Here is a tiny trained network, its code and every weight. The questions are about switching its units off for an input and a class, where a switched-off unit gives its printed mean instead of its output.

import numpy as np


def w(rows, s, z=0):
    codes = np.array(rows[::2]) - 128.0
    scale = np.full(codes.shape[1], s)
    scale[-1] = z or s
    return codes * scale


def f(y):
    return y / 2 * (1 + np.tanh(0.7978845608 * (y + 0.044715 * y**3)))


def log_softmax(a):
    a = a - a.max(-1, keepdims=True)
    return a - np.log(np.exp(a).sum(-1, keepdims=True))


def net(x, mask):
    res = np.array(x, float).reshape(1, 6) / 4 @ E
    y = f(res @ A[0][:, :-1].T + A[0][:, -1])
    res = res + np.where(mask, y, B[0][:, -1]) @ B[0][:, :-1]
    return log_softmax(res[-1] @ U[:, :-1].T + U[:, -1])


A, B = {}, {}
E = w([
[214,110,149,61,15],'x0',
[67,30,119,88,118],'x1',
[64,230,161,130,63],'x2',
[131,68,255,225,129],'x3',
[102,67,128,63,202],'x4',
[198,112,48,217,139],'x5',
],0.0084)
A[0] = w([
[153,119,217,67,191,100],'n0',
[45,119,112,172,66,104],'n1',
[204,166,58,153,124,252],'n2',
[162,4,173,106,124,199],'n3',
[117,182,128,72,154,73],'n4',
[147,155,221,202,128,35],'n5',
[148,58,119,189,243,120],'n6',
],0.019,0.0041)
B[0] = w([
[157,129,110,188,89,183],'n0',
[191,126,101,137,124,173],'n1',
[158,99,63,194,88,237],'n2',
[154,138,5,160,192,238],'n3',
[134,87,96,95,212,178],'n4',
[93,120,179,159,22,198],'n5',
[111,145,157,11,209,250],'n6',
],0.016,0.017)
U = w([
[89,124,108,177,38,4],'0',
[63,119,83,25,180,64],'1',
[157,92,1,156,96,237],'2',
],0.0093,0.004)

Each question gives the input, the list of numbers given to net, and the class t.
The units are the neurons (one row each of A and B). Each row of codes is followed by its name. A weight is (code - 128) times the scale printed after its matrix; where a second scale follows, it is the last column's (A, B and U).
mask holds one flag per neuron, in row order. A switched-off neuron (its flag False) gives its mean, the last column of its row in B, instead of its output. The means were averaged over made-up inputs and are rounded, as every weight is.
A unit's drop is (log p(t) with every unit on - log p(t) with that unit switched off) / (log p(t) with every unit on - log p(t) with every unit switched off).
The circuit of an input: a set's keep is (log p(t) with only the set's units on - log p(t) with every unit switched off) / (log p(t) with every unit on - log p(t) with every unit switched off). Starting from all 7 units, units are removed one at a time, each time the one whose removal leaves the highest keep (on an exact tie, the one counted first), for as long as the keep stays at least 0.8.
circuit, biggest first: the units of the circuit, biggest drop first
k most important neurons: the k neurons with the biggest drops, biggest first
drop of u: that unit's drop, to one decimal
input [-3,7,6,2,6,-4], class 2: circuit, biggest first -> (n6)
input [-4,-6,-1,2,-3,4], class 0: circuit, biggest first -> (n5, n3)
input [3,4,2,8,4,8], class 1: 2 most important neurons -> (n6, n2)
input [8,4,6,1,-5,-3], class 0: 3 most important neurons -> (n3, n6, n2)
input [6,8,8,6,-5,-3], class 0: 2 most important neurons -> (n5, n2)
input [-8,-5,8,2,0,-4], class 0: 3 most important neurons -> (n5, n6, n3)
input [-4,-1,-5,-7,0,-5], class 1: 2 most important neurons -> (n2, n3)
input [-2,-6,1,5,8,-1], class 1: 2 most important neurons -> (n6, n2)
input [-5,-5,-6,1,8,8], class 1: drop of n6 -> 1.6
input [3,-7,4,5,-5,0], class 0: drop of n5 -> 0.0
input [5,5,3,-6,0,-3], class 1: drop of n3 -> 0.1
